Each row is followed by its class; each block has classes of its own.
[  8  16 -49   7 -14 -20   4  29  34  13  38  26  28 -19  26  12  56   3
  11  53 -87 -48  22  48 -55  25  -2   7  23  22 -76  45  -9 -19  55 -78
  14  16   6 -15 -23   6  47 -18  30  22 -42  -7  12   9  19  18  -2   3
 -37 -58  -5  17 -15  -8  26  43 -31  31 -18  40  45  29 -19   7   9  30
  27 -39 -11  -2  -4  32] => H
[ 14  10 -44   5   7  -8 -12  13 -10   2  28  28  10  -1 -50  18  55  24
   6  18 -91 -33  24  75 -22  51  -8  -4  24  -7 -25  35  -9 -28  15 -35
  -5  -2  -2  -9 -23   3  18 -27  20   3   2 -13  -2  24   8  16   0   8
 -42 -18 -22  40  -5 -13  22  27 -16  25 -11 -20  48  -9 -42  19  24  30
  22  -9  26   1 -20  15] => A
[-17   9 -24  -7 -40 -16 -14  44  23  15  32  21  -1 -19 -16  21  23  13
   2   4 -41 -23  28  33 -27  15  18  11  26   2 -34  39  -6 -15  28 -38
  -9   8   7 -12  12  25  15 -19  16   9  -8   6   0   8  -3  20 -26  49
 -23 -14 -15 -29   1  15  15  24 -43  27 -19  10  36  11 -15   7  10   6
   4  -3  -6   5  37  29] => H
[-10  11 -30   6 -10  -6 -14  44  32  -3  18  31   4 -18 -28  23  19  33
   5  11 -53 -19   8  44 -43  29  -1 -17   7 -20 -18  27  -6  -4  30 -48
  -7  -3  -2 -19 -22  26  36 -19   8  -2   7  -8  -4  22  -8  20 -31  71
 -20 -11 -27 -12   5  -9  35  34 -19  13 -32  -8  28  17  -6  28  31  20
   7 -10  14   7  -9  11] => A
[  7   8 -25   1 -20 -32 -10  27 -12  14  20  15  12   1 -20   5  31  -3
 -18  12 -29 -29  30  48 -11  19  -1  12  17   8 -14  31 -13  -4  13 -19
   7   3  -8  12   9   1  16  -9  13   8 -10  12   2  10  -2  12  -8  23
 -11 -19  -8  13  -5   4  29  24  -6   9 -13   0  29   1 -10  18   4   9
   5   0  -9   3  22  25] => H
[  2  -4 -32  10 -21 -18   0  45   0  14  10  43   3   0 -33   4  22  -4
 -11   5 -23 -25  19  34   2  10  -3  -9  20   4  -9  19   1   0  13   1
   5 -14  -5   9  12   8  17  -9  -2   1   5   4   1  19 -10  13  -9  27
  -7 -16 -16   5   4  -2  10  21  16  10   1 -31  24  -8 -16   8   1  -4
 -11  -6  -8  14   3  11] => H
[  0   6 -16   1  -1  -6 -23  46   2   6  15  26  -6  -6 -56  18  16  37
  -7 -12 -58 -18  20  61 -22  37  -1 -13  21 -15 -10  29  -5 -10  13 -22
  -2 -12 -10   0 -10  31  11 -22   7   3  11  -1 -10  16 -12  26 -22  65
 -18 -13 -32  -6  -7   1  33  29  14  15 -26 -19  21   4 -24  28  27   7
   7   7   8  14 -11  12] => A
[ -1  -1 -25  18 -22 -26  -5  46  11  12  19  29   4 -13 -16  13  33   3
 -13  17 -47 -24  32  53 -14  38  -1 -10  24  -8 -14  27  -5  -2  25 -21
  -7  -2   1  -2  -3  15   6 -18  18   4 -22  12   7  15  10   9  -5  51
 -16  -3 -17  -7   7  -1  16  30  -7  10 -16  -5  34  -9 -11  -5   5  -7
   5  -8  -2  21  19  27] => H
[ -6  16 -33 -10 -16   7 -19  28  18  -1  38   6  -2 -20 -21  24 -10  50
  11  18 -83 -31  15  37 -48  16  -3  -8  18  -3 -35  46  -6 -22  19 -84
 -10  20   2 -17 -34  35  14 -24   5  24  -1  -8 -17   1 -11  23 -28  61
 -38 -43 -23 -14 -20   4  27  30   2  24 -35  11   0  14 -51  47  26  33
   8  -6  11  -2  -8  -1] => A
[ -1   9 -34  -2 -22 -19  -9  38  24   9  24  27   4 -11 -23  13  32  10
  -8  15 -58 -28  25  56 -24   6  -3  -7  32   8 -32  36   0 -16  19 -32
  10  -8   5   1  -8  13  16  -9  13  10  -8  -2  -4  16 -11  18 -17  43
 -18 -25 -23  -3  -9   0  27  22  -4  14 -25   1  15   9 -24  12   6  11
   8  -8  -6   7  -6  24] => H
[  16   27  -57   10   10   -1    0    9   25    3   47    4   34  -29
   49   10   36   31   29   67 -119  -44    6   19  -69   42   -9   -7
    4    8  -76   43   -2  -26   60 -119   10   25   10  -29  -53   12
   58  -34   26   38  -46  -29   14    3   22   16   12    0  -40  -57
   -6   30  -20  -19   23   58  -21   33  -25   47   51   43  -14    1
   29   46   42  -45    6   -5  -33   18] => A
[ -6  -5 -34  30   0   2 -14  42  25  -7  -1  46  -9 -21 -44  22   7  27
  -5  -4 -42 -11  16  46 -18  40 -12 -19  24 -12  -2  19  -3  -6  17  -9
 -10  -2   1 -12 -28  24   8 -16  -1  -4   2   6 -11  29   8  20 -18  52
 -25 -12 -25  -1   7 -15  14  16   6  14 -17 -17  21  -3 -35  32   9   5
  14  -9  28  18 -11   1] => A

Next block, with new classes.
[-14   6  -9   1   1   1  -1  -7   4  -3  -8  -5   1 -19 -10  -8  -3  16
  -8  -7 -12  -4   9 -13  -7   1   0  -6  -6   1  15  -7  -2 -14  -5   5
  -6   3   3  -3  11   5   6   7   3 -10   9   4  -6  13   4  -6  -9   3
 -12  -2   1  -1   5   1  11  -6   8   2   1   0 -16 -14  15  -2   4   1
  15   5  -2  -6 -14  17] => U
[-11 -20  -2  -5  -2   7   3  14   0   2  -3   3   4  13   1  -8  -6   6
  -2  -5   1  -3   3 -14   5 -15   0   7   2 -12   7   2   5   9   4  14
  -4   9   4 -10  21   6  -1  12  -2 -17   4 -11 -10  -2 -17  -3  -2   6
   4   0 -16   4   9 -11  23   3  -5 -16   7  10  -5  -3 -10  11  -7  -2
   1  -2   6   4  -3  11] => C
[  3 -25 -23  -3  -3   5   6  18   3  10   9  -4   4  11   2   0  -4   0
   6   1  11  -8   0 -26   3 -21  -4  21   3 -20   2   2   4   0   6  -5
  -5  12   5  -5  18   7  -1   6  -4  -8  11 -13 -13 -13 -20  -1   3   8
   7   6 -24   4   8 -12  25   8  -6 -14   6  10   1   3 -17   5  -9  -8
   6   0  22   2   5   4] => C
[-27 -17 -12  -6   3  -6  -1  21 -12   2  -5  -2  -7   4 -15   1 -19  20
  20 -10   0 -12  11 -12   5 -36  -2 -12   2 -14  15  -5  19  -1  -8   7
   5  15   7 -14   7  15  -7  21 -12 -29   5  -4 -28 -10 -19  -3  -4   3
  -5  -1  -7  17  24   5  19  -1   8   0  -2   9   9 -21  -7   5  -1   1
   1   9  21  21  -7  12] => C
[-16  -5 -15  -3   3   0   0  13  -1  -3  -9  -6   3   0 -11 -12 -11  26
  -5 -18 -10 -11  12 -14   3 -23   1   2   1 -10  20  -5   7 -11  -2   8
  -5  17   1 -12  27  11   2   9   1 -21   2   1 -23   6 -14  -5 -10   4
 -10   0  -8   3  13 -14  31  -2   8 -12  -3   7  -8 -18   6   0  -3   2
   1   7   8   5  -2  22] => U
[-20 -20  -3  -9   2   7   5  10  -2   4 -10  -3   4   5   0 -14  -4  14
  -8 -11  -8  -6  13 -29   3  -4  -2   7  -1 -12  15  -5   1   3   8  15
 -12  14   0  -6  25   3   2  13   6 -21  15  -5 -10   7 -15  -9  -3   9
   1   3 -15   2   8 -13  23   0  -3 -16   2   1 -18  -7  -4  11   1  -1
   9   1   6  -1  -5  16] => U
[ -7   0 -16 -12   4   4   3  21   5  -3  -4  -5  -4  12  -2 -15  -6  29
 -10 -22  -9 -14  10 -28   9 -37   3   8 -10 -16  23  -6   4 -14   9  10
  -6  26  -6 -20  34   9   7   4   3 -23   3  -1 -31   5 -19   0 -15   5
  -7   6  -7  -1  16 -18  44   2   0 -29   2  13  -7 -18   2  -7  -4   1
  -1   6   4   7   8  23] => U
[ -7 -10 -10 -16   4  -1   0  22 -16  -2  -5  -5   2   6   0  -9   0  22
  -1 -16  -4  -9  13 -14   5 -21   4  13  -6 -16   8   4   4   3   4   6
  -6  19  -7  -9  18   2  -3   6   4  -9   3  -2 -19  -5 -17   0  -4   0
   5  -1 -10  -2   5 -23  24   6  -3 -20   3   3  -3  -7   4   3  -4   0
  -8  -3   9   5  10   9] => U
[-19 -19  -8   2   2   4   7  16   0   2  -1   2   5   3  -5 -12 -19  15
   7   1  -4 -11   4  -8   1 -18   1  21   0  -2   8   3  10  -2 -10  -1
   0   9   4  -7  34  12  -2  13  -8 -17  -5  -6 -18  -8 -28  -8   0   4
  -2  -3 -26   3  14  -8  31  -2   5 -12   3  16  -1  -8  -5   8  -5   3
   0   8  12  -1  -7  21] => C
[-14 -13  -2  -2  -1   0   5  -1   7   4  -4  -7  -3 -11 -18   6  -8   5
  -1  -6  -7  -5   8 -20   1 -13  -7 -14   5  -3  14 -13   5 -11   0  12
  -4   4   8 -10   6  11   0  15  -7 -33  13   0 -13   3   0  -4 -10   7
  -4  -3  -5   7   9   8  11  -7  10   1  -8   2  -7 -13 -10   7   1   3
  19   6  11   5 -13  17] => U
[-32 -28 -19  -9  -4 -12   9  50  -3   5   0  -5 -14  23 -29   0 -30  28
  31 -17  -5 -26  21 -31  22 -53  -9 -14  12 -31  33 -11  31 -12  -3  28
   9  38   4 -42  21  38 -15  39 -23 -53  -2  -6 -53 -30 -37   1 -19   8
  10  -3 -25  29  46  -4  53  -6   4 -17  -4  20  15 -33 -51  18  -2   5
   7  11  53  45  -1  21] => C
[-22 -21 -10  -4   3   3   1  15  -7  -1   2   0  -1   6 -15  -5 -12  19
   9 -12  -3  -8   8 -16   0 -27  -5  -2   0 -24  14  -2   9  -1  -4   5
  -4  16   7  -7  16  10  -2  18  -6 -21  12  -7 -22  -7 -28  -4   0   3
  -3   8 -13  10  17   1  24   2   0  -7   2   8   3 -18  -3   8  -3   0
  12  10  17  13  -3   9] => C
[-22 -30  -5  -9   2   0   0  12 -15   1  -1  -6   5  -5 -18   3 -17  10
  12  -5  -2  -8  17 -13  -6 -17  -6   7   4 -23   6   5   6   5 -10  -9
  -4  14  11  -3  13  10 -10  19  -7 -11  16  -8 -17  -5 -21  -8   6   2
   0   5 -18   8  10   0  17  -3   2  -4   0  10   3  -8   2   8  -6  -8
  14   5  19   8  -9  10] => C
[-22 -11  -7 -16   9  -8   7  22  -4  -4 -12  -7  -3  -2   1  -7  -7  23
   6 -14 -13  -6  29 -32   8 -32  -2 -13  -1 -11  20  -6  13   0   6  18
 -11  26  -9 -17  10   7  -9  17   0 -39  16  -2 -20   0  -7 -11  -8   6
   8 -12 -10   1   6 -14  14  -2   0 -17  -1  -9 -10 -16 -19   7   4  -7
   0  -2  19   7   0  21] => U
[-27 -33 -12 -10   1   3   5  23 -18   4  -9   5   2  20  -7  -8 -20  21
  13 -15   5  -6  13 -13   8 -30  -2   1  -3 -20  11   6  18  10  -5   6
  -2  17  10 -14  28  12  -5  20 -12 -23   3  -4 -25  -8 -32  -7   1   7
   1   4 -24  14  16 -13  33   1   8 -15   7   8   0 -14  -7  14  -7  -1
  -3   7  17  13  -8  17] => C
[-17 -22 -17   6   4   5  -7  13 -22  -6  -5   5  -2  14 -15  -6 -12  24
   8 -19   4  -7   4   0   1 -30  -3  10 -11 -26   7  11   9   2  -9  -7
  -2  14  10  -3  17  11   2   9  -9   5   3  -2 -22  -9 -29   0   3  -5
  -6  17  -9   9  19  -4  25   5   4 -11   2  12   7 -18  19   3 -11  -4
   1  11  11  14  -1   7] => C
[ -6  -8  -5  -8   2  -1  -3   8  -5  -2   5  -1   3   0 -12   3 -10   8
   6  -3  -1  -7   1  -6  -3 -18  -4   8  -1 -14   4   4   3  -4  -5  -6
   0   8   6  -2   9   5  -2   8  -7  -3   8  -2 -13  -9 -18   1   2  -6
  -4   8  -7  10  12  -1  15   2   1  -5  -1  10  11  -5   1   3  -3  -4
   6   7  12  11   1   3] => C
[ -5  -4 -13  -8  -1   1  -1  16   8  -4  -2  -5  -1   6  -1 -13  -3  18
 -10 -17 -13 -14  10 -23   8 -29   6  12  -5 -10  21   1   1 -15   9  11
  -7  24  -9 -18  25   9   8   5   0 -21   3   0 -28   7 -13   0 -14  -2
  -9   3  -5  -3  14  -9  39   1   5 -19  -4   9  -5 -16   0  -5  -3   5
  -1   4   7   4   0  22] => U
